Here is a tiny trained network, its code and every weight. The questions are about switching its units off for an input and a target symbol, where a switched-off unit gives its printed mean instead of its output.

import numpy as np


def w(rows, s, z=0):
    codes = np.array(rows[::2]) - 128.0
    scale = np.full(codes.shape[1], s)
    scale[-1] = z or s
    return codes * scale


def norm(h):
    return h / np.sqrt((h * h).mean(-1, keepdims=True) + 1e-5)


def f(y):
    return y / 2 * (1 + np.tanh(0.7978845608 * (y + 0.044715 * y**3)))


def softmax(a):
    e = np.exp(a - a.max(-1, keepdims=True))
    return e / e.sum(-1, keepdims=True)


def log_softmax(a):
    a = a - a.max(-1, keepdims=True)
    return a - np.log(np.exp(a).sum(-1, keepdims=True))


def net(x, mask):
    ids = ['βγεζθλσφψω'.index(c) for c in x.split()]
    T = len(ids)
    res = E[ids] + P[:T]
    r = norm(res)
    for j in range(2):
        rows = slice(2 * j, 2 * j + 2)
        q, k, v = (r @ M[0][rows].T for M in (Q, K, V))
        z = softmax(np.where(np.tri(T) > 0, q @ k.T / 2**0.5, -1e9)) @ v
        o = O[0][rows]
        res = res + np.where(mask[j], z, o[:, -1]) @ o[:, :-1]
    y = f(norm(res) @ A[0][:, :-1].T + A[0][:, -1])
    res = res + np.where(mask[2:14], y, B[0][:, -1]) @ B[0][:, :-1]
    return log_softmax(norm(res)[-1] @ U[:, :-1].T + U[:, -1])


Q, K, V, O, A, B = {}, {}, {}, {}, {}, {}
E = w([
[47,84,137,60],'β',
[119,107,209,80],'γ',
[53,219,135,50],'ε',
[37,247,129,49],'ζ',
[243,76,115,68],'θ',
[77,229,155,137],'λ',
[231,109,142,68],'σ',
[204,125,163,107],'φ',
[159,157,186,109],'ψ',
[211,162,34,47],'ω',
],0.012)
P = w([
[151,145,86,253],'0',
[117,117,170,45],'1',
[128,145,197,43],'2',
[171,160,200,97],'3',
[190,190,205,117],'4',
[213,209,217,110],'5',
[221,223,211,101],'6',
],0.0068)
Q[0] = w([
[82,67,59,192],'head 1',
[119,79,121,172],'head 1',
[86,3,110,225],'head 2',
[103,147,108,133],'head 2',
],0.026)
K[0] = w([
[123,144,155,6],'head 1',
[141,148,111,70],'head 1',
[52,36,117,163],'head 2',
[148,108,141,135],'head 2',
],0.023)
V[0] = w([
[137,171,71,2],'head 1',
[27,206,169,180],'head 1',
[62,188,167,162],'head 2',
[120,187,19,96],'head 2',
],0.027)
O[0] = w([
[147,251,94,215,2],'head 1',
[224,115,105,39,254],'head 1',
[91,145,65,72,61],'head 2',
[142,224,234,83,151],'head 2',
],0.019,0.0087)
A[0] = w([
[217,144,56,174,110],'neuron 1',
[166,181,210,47,89],'neuron 2',
[173,253,64,149,126],'neuron 3',
[34,157,57,215,252],'neuron 4',
[216,154,208,140,131],'neuron 5',
[176,126,107,68,168],'neuron 6',
[191,114,112,55,108],'neuron 7',
[96,72,173,55,244],'neuron 8',
[35,190,168,153,222],'neuron 9',
[150,116,113,139,155],'neuron 10',
[154,70,25,181,150],'neuron 11',
[128,57,114,128,123],'neuron 12',
],0.021,0.0032)
B[0] = w([
[44,127,103,83,171],'neuron 1',
[78,119,52,168,223],'neuron 2',
[110,102,2,145,198],'neuron 3',
[175,85,184,53,189],'neuron 4',
[49,154,132,138,198],'neuron 5',
[149,141,209,132,226],'neuron 6',
[138,140,228,136,247],'neuron 7',
[101,159,58,153,234],'neuron 8',
[227,123,107,154,191],'neuron 9',
[110,135,136,126,138],'neuron 10',
[32,129,126,138,172],'neuron 11',
[102,170,130,160,181],'neuron 12',
],0.034,0.015)
U = w([
[154,100,185,130,77],'β',
[71,47,90,193,3],'γ',
[115,144,106,73,105],'ε',
[122,145,108,70,134],'ζ',
[154,116,124,163,200],'θ',
[166,130,160,8,105],'λ',
[140,82,176,141,185],'σ',
[84,61,157,134,189],'φ',
[95,34,144,60,159],'ψ',
[85,184,202,179,102],'ω',
],0.014,0.0048)

Each question gives the input, a string of symbols that net reads in full, and the target symbol t.
The units are the heads (2 rows each of Q, K, V and O) and the neurons (one row each of A and B). Each row of codes is followed by its name. A weight is (code - 128) times the scale printed after its matrix; where a second scale follows, it is the last column's (O, A, B and U).
mask holds one flag per unit, heads first, then neurons. A switched-off unit (its flag False) gives its mean, the last column of its rows in O or B, instead of its output. The means were averaged over made-up inputs and are rounded, as every weight is.
A unit's drop is (log p(t) with every unit on - log p(t) with that unit switched off) / (log p(t) with every unit on - log p(t) with every unit switched off).
The circuit of an input: a set's keep is (log p(t) with only the set's units on - log p(t) with every unit switched off) / (log p(t) with every unit on - log p(t) with every unit switched off). Starting from the 12 units with the biggest drops (on a tie, the unit counted first), units are removed one at a time, each time the one whose removal leaves the highest keep (on an exact tie, the one counted first), for as long as the keep stays at least 0.8.
circuit, biggest first: the units of the circuit, biggest drop first
unit that matters most: the unit with the biggest drop
top k neurons: the k neurons with the biggest drops, biggest first
which heads matter: for each layer, one digit per head in row order, 1 if its drop is at least 0.15 and else 0, layers parted by /
input λ ω λ λ φ, target λ: which heads matter	10
input ω γ ε λ, target θ: circuit, biggest first	head 1; neuron 9; neuron 3
input λ ε β, target λ: which heads matter	10
input γ φ ψ γ ζ γ, target ψ: which heads matter	10
input φ λ φ, target γ: which heads matter	10
input φ φ ε σ ψ λ γ, target γ: unit that matters most	head 1
input φ λ ε, target γ: top 3 neurons	neuron 7; neuron 8; neuron 6
input θ ψ ω φ σ θ ζ, target σ: which heads matter	10
input φ γ ζ ζ, target γ: circuit, biggest first	head 1; neuron 7
input φ ω φ ε, target γ: circuit, biggest first	head 1; neuron 7; head 2
input ω γ ω β ε γ ζ, target θ: circuit, biggest first	head 1; neuron 9; neuron 3
input σ θ ε ω ω ε θ, target ω: which heads matter	01
input ζ β γ, target ζ: which heads matter	10
input ζ ω β, target ω: unit that matters most	head 2
input ε β ε, target ε: which heads matter	10
input ω ζ ζ σ ε, target θ: which heads matter	10
input ω ω ε ω γ φ, target θ: which heads matter	10
input λ φ ψ σ, target λ: which heads matter	10
input σ ζ ω σ, target ω: top 2 neurons	neuron 5; neuron 3
input σ ε θ, target σ: unit that matters most	head 1
input β β ζ θ, target ω: top 3 neurons	neuron 2; neuron 4; neuron 8
input γ φ ε γ ζ, target ψ: top 2 neurons	neuron 8; neuron 5
